X =
[[  0   1  30  11  -9]
 [  7   8 -48 -45  -2]
 [-27 -18  54  18 -29]
 [  2  20  13  14   2]
 [ 13 -46   5   4  12]]
Indices start at 1.
row 1 col 1	0
row 4 col 2	20
row 3 col 3	54
row 2 col 1	7
row 3 col 4	18
row 2 col 3	-48
row 3 col 5	-29
row 2 col 4	-45
row 5 col 2	-46
row 5 col 3	5

m =
[[69.584, -131.882, -81.980, -64.853, -127.181, -157.722, -207.153, -178.621, -120.162, -127.653, -129.424, -142.110, 7.159, -101.024, -27.344],
 [107.552, -57.838, -54.364, -170.095, -190.808, -192.601, -217.243, -182.991, -148.118, -123.507, -145.811, -182.109, 182.653, -112.806, 68.373],
 [-157.579, -99.899, -105.011, -75.594, -75.986, -85.156, -114.732, -165.793, -163.727, -166.792, -237.148, -143.732, -198.373, -156.017, -166.297],
 [-89.374, -112.059, -134.763, -151.733, -171.866, -161.193, -132.031, -133.067, -155.845, -144.867, -68.534, -122.946, -25.600, -155.953, -116.990],
 [-75.219, -107.765, 25.881, -53.648, -148.666, -123.561, -232.193, -190.220, -158.488, -69.752, -231.569, -100.940, -139.273, -129.263, -176.943],
 [-167.818, -103.875, -143.432, -127.617, -123.454, -86.382, -116.400, -91.172, -135.660, -100.007, -75.531, -73.451, -115.949, -128.789, -57.973],
 [-7.377, -98.918, -204.720, -157.062, -212.138, -214.104, -131.459, -62.769, -144.899, -113.872, -55.804, -192.608, 182.301, 63.342, 94.755],
 [-158.931, -118.287, -90.449, -82.163, -81.491, -39.372, -72.699, -42.421, -123.616, -90.810, -13.759, -42.822, -148.333, -115.764, -210.366],
 [-37.153, -136.306, 82.788, -117.106, -104.810, -154.651, -207.782, -113.108, -25.572, -47.221, -101.457, -76.543, -94.916, -170.331, -82.958],
 [-45.825, -136.426, -40.730, -133.236, -169.196, -141.329, -182.390, -181.280, -145.267, -97.764, -154.041, -172.695, -86.777, -151.749, -76.852],
 [-59.306, -113.910, -174.745, -160.116, -165.843, -178.081, -132.839, -91.366, -138.289, -154.998, -146.180, -153.472, -136.923, -74.790, -76.680],
 [-20.056, -146.705, -138.401, -183.324, -179.543, -173.889, -112.750, -86.403, -78.311, -157.969, -71.510, -137.035, 39.296, -86.961, 112.822],
 [-120.069, -187.658, -106.152, -182.108, -30.036, -58.110, -74.911, 3.139, -21.888, -66.878, -20.713, 33.010, -142.334, -171.099, -88.942],
 [-166.406, -97.261, -195.767, -208.057, -107.489, -105.475, 31.765, 57.446, -30.190, -102.608, 19.637, 24.796, -81.594, -145.492, -108.676]]
Rows and columns are counted from 1.
(1, 1): 69.584
(1, 4): -64.853
(12, 3): -138.401
(5, 9): -158.488
(10, 3): -40.730
(13, 11): -20.713
(9, 5): -104.810
(2, 1): 107.552
(2, 15): 68.373
(4, 14): -155.953
(10, 12): -172.695
(12, 14): -86.961
(2, 7): -217.243
(3, 4): -75.594
(5, 2): -107.765
(5, 15): -176.943
(5, 6): -123.561
(6, 7): -116.400
(6, 2): -103.875
(10, 7): -182.390
(10, 13): -86.777
(4, 6): -161.193
(1, 6): -157.722
(5, 13): -139.273
(1, 5): -127.181
(9, 7): -207.782
(10, 6): -141.329
(9, 12): -76.543
(13, 7): -74.911
(13, 6): -58.110
(10, 15): -76.852
(9, 13): -94.916
(7, 15): 94.755
(4, 12): -122.946
(6, 6): -86.382
(11, 9): -138.289
